[[126 118 133 119 122 129 117 130 121 135 125]
 [127 122 127 135 123 131 137 123 126 120 128]
 [128 127 129 127 127 128 126 128 127 129 127]
 [129 130 128 129 129 128 131 128 129 128 129]
 [122 128 145 101 146 129 138 131 132 111 124]
 [126 114 136 115 119 129 112 131 118 138 123]
 [126 121 127 135 123 131 138 123 126 120 128]
 [128 126 129 127 127 128 126 128 127 129 128]]
->
[[126 133 122 117 121 125]
 [127 127 123 137 126 128]
 [128 129 127 126 127 127]
 [129 128 129 131 129 129]
 [122 145 146 138 132 124]
 [126 136 119 112 118 123]
 [126 127 123 138 126 128]
 [128 129 127 126 127 128]]

[[147 105 114 151 139 138 152]
 [127 111 105 131 119 127 131]
 [142 119 116 146 141 114 147]
 [129 141 150 126 137 130 126]]
->
[[147 114 139 152]
 [127 105 119 131]
 [142 116 141 147]
 [129 150 137 126]]

[[112 111 145]
 [122 122 134]
 [106 106 152]
 [110 107 147]
 [115 118 141]
 [126 123 130]
 [112 115 146]
 [105 105 153]
 [119 115 138]
 [112 110 144]
 [110 107 147]]
->
[[112 145]
 [122 134]
 [106 152]
 [110 147]
 [115 141]
 [126 130]
 [112 146]
 [105 153]
 [119 138]
 [112 144]
 [110 147]]

[[115 113 133 126 158 122]
 [126 119 116 129 130 127]
 [112 114 115 119 130 123]
 [109 123 140 140 131 127]
 [125 130 145 133 132 130]
 [133 110 132 121 145 128]]
->
[[115 133 158]
 [126 116 130]
 [112 115 130]
 [109 140 131]
 [125 145 132]
 [133 132 145]]

[[125 125 124 132 130 124 125 125 123]
 [131 125 136 116 117 138 132 125 139]
 [120 125 111 153 147 107 118 125 104]
 [134 126 130 135 138 129 133 126 129]
 [132 125 136 119 120 137 133 126 138]
 [120 126 109 157 151 104 117 125 101]]
->
[[125 124 130 125 123]
 [131 136 117 132 139]
 [120 111 147 118 104]
 [134 130 138 133 129]
 [132 136 120 133 138]
 [120 109 151 117 101]]

[[130 129 130 128 126 127 129 127 129 128 132 127 127 129 129]
 [143 137 142 127 112 117 136 121 133 128 155 120 124 138 133]
 [144 137 143 127 111 116 137 120 134 128 158 119 124 139 133]
 [129 125 123 124 128 134 129 131 134 129 128 133 128 124 127]
 [139 132 135 124 116 124 134 125 136 129 148 126 125 132 131]
 [142 136 141 127 113 118 136 121 133 128 154 121 124 138 133]]
->
[[130 130 126 129 129 132 127 129]
 [143 142 112 136 133 155 124 133]
 [144 143 111 137 134 158 124 133]
 [129 123 128 129 134 128 128 127]
 [139 135 116 134 136 148 125 131]
 [142 141 113 136 133 154 124 133]]

[[117 145 115 128 124]
 [142 120 151 122 122]
 [117 145 130 123 125]]
->
[[117 115 124]
 [142 151 122]
 [117 130 125]]

[[117 119 134 116 148 133 140 130 136 144 127 119 122]
 [135 105 117 135 132 119 104 138 116 130 133 116 126]
 [146 107 109 138 130 147 117 144 112 122 119 117  99]]
->
[[117 134 148 140 136 127 122]
 [135 117 132 104 116 133 126]
 [146 109 130 117 112 119  99]]

[[140 115 116 114 114]
 [134 120 122 124 121]
 [125 136 137 135 136]
 [135 116 117 116 117]
 [148 108 108 108 105]
 [143 114 114 111 111]
 [143 111 112 110 110]
 [131 120 123 124 121]
 [122 135 135 136 135]]
->
[[140 116 114]
 [134 122 121]
 [125 137 136]
 [135 117 117]
 [148 108 105]
 [143 114 111]
 [143 112 110]
 [131 123 121]
 [122 135 135]]
---
[[118 133 133 133 121 139 134 138 124 141]
 [120 131 135 130 125 136 136 135 127 146]
 [132 114 144 117  99 117 144 144 148 107]
 [141 121 155 136 102 135 121 151 154 118]
 [135 137 145 147 124 148 115 138 141 147]
 [135 147 113 141 145 146 112 113 118 146]
 [115 133 111 119 148 112 128 115 107 123]]
->
[[133 133 133 121 139 134 138 124 141 118]
 [131 135 130 125 136 136 135 127 146 120]
 [114 144 117  99 117 144 144 148 107 132]
 [121 155 136 102 135 121 151 154 118 141]
 [137 145 147 124 148 115 138 141 147 135]
 [147 113 141 145 146 112 113 118 146 135]
 [133 111 119 148 112 128 115 107 123 115]]

[[140 143 120 127 109 120 123 117 133 123 117 125 131 143]
 [125 116 136 130 141 136 133 138 121 138 137 140 126 120]
 [123 117 136 130 143 136 133 138 123 137 137 138 126 119]
 [144 130 127 130 115 127 126 125 120 139 122 149 126 140]]
->
[[143 120 127 109 120 123 117 133 123 117 125 131 143 140]
 [116 136 130 141 136 133 138 121 138 137 140 126 120 125]
 [117 136 130 143 136 133 138 123 137 137 138 126 119 123]
 [130 127 130 115 127 126 125 120 139 122 149 126 140 144]]

[[110 136 108 133 108 148]
 [138 129 141 119 142 114]
 [148 114 148 129 149 109]
 [119 146 125 114 125 129]
 [147 124 151 118 152 104]
 [143 106 139 141 139 120]]
->
[[136 108 133 108 148 110]
 [129 141 119 142 114 138]
 [114 148 129 149 109 148]
 [146 125 114 125 129 119]
 [124 151 118 152 104 147]
 [106 139 141 139 120 143]]

[[104 122 127]
 [110 115 139]
 [151 128 137]
 [117 139 109]
 [147 141 117]
 [116 138 109]
 [106 130 117]
 [120 113 146]
 [142 118 146]
 [137 143 110]]
->
[[122 127 104]
 [115 139 110]
 [128 137 151]
 [139 109 117]
 [141 117 147]
 [138 109 116]
 [130 117 106]
 [113 146 120]
 [118 146 142]
 [143 110 137]]

[[128 101 118 132 124 137 156]
 [131 119 124 129 127 129 136]
 [ 99 127 136 133 127 146 145]
 [115 107 124 133 124 143 156]
 [147 125 122 125 128 117 120]
 [146 119 119 126 127 119 127]
 [105 117 130 133 126 146 152]]
->
[[101 118 132 124 137 156 128]
 [119 124 129 127 129 136 131]
 [127 136 133 127 146 145  99]
 [107 124 133 124 143 156 115]
 [125 122 125 128 117 120 147]
 [119 119 126 127 119 127 146]
 [117 130 133 126 146 152 105]]

[[146 114 115]
 [115 134 113]
 [105 142 121]
 [136 116 150]
 [152 106 124]
 [103 150 125]
 [136 111 110]
 [138 113 112]
 [127 130 129]
 [113 149 134]
 [152 106 124]
 [117 121 118]]
->
[[114 115 146]
 [134 113 115]
 [142 121 105]
 [116 150 136]
 [106 124 152]
 [150 125 103]
 [111 110 136]
 [113 112 138]
 [130 129 127]
 [149 134 113]
 [106 124 152]
 [121 118 117]]

[[147 129 117 144 143 145 118 117 139 110 117 109]
 [120 141 139 143 133 121 140 138 138 135 140 134]
 [149 127 117 142 145 146 118 114 142 110 115 112]
 [108 130 136 117 116 106 141 143 119 143 141 146]
 [127 112 117 107 119 128 119 121 109 128 119 127]
 [137 117 114 118 126 137 116 117 117 120 113 118]
 [140 133 122 146 143 141 119 118 145 114 121 115]]
->
[[129 117 144 143 145 118 117 139 110 117 109 147]
 [141 139 143 133 121 140 138 138 135 140 134 120]
 [127 117 142 145 146 118 114 142 110 115 112 149]
 [130 136 117 116 106 141 143 119 143 141 146 108]
 [112 117 107 119 128 119 121 109 128 119 127 127]
 [117 114 118 126 137 116 117 117 120 113 118 137]
 [133 122 146 143 141 119 118 145 114 121 115 140]]

[[126 127 125 138 134 127 126 138 124]
 [126 141 123 129 119 116 150 133 121]]
->
[[127 125 138 134 127 126 138 124 126]
 [141 123 129 119 116 150 133 121 126]]

[[146 138 106 116 139 129 128]
 [115 115 146 144 116 129 130]
 [119 115 123 142 115 140 143]
 [122 129 149 126 133 108 113]]
->
[[138 106 116 139 129 128 146]
 [115 146 144 116 129 130 115]
 [115 123 142 115 140 143 119]
 [129 149 126 133 108 113 122]]
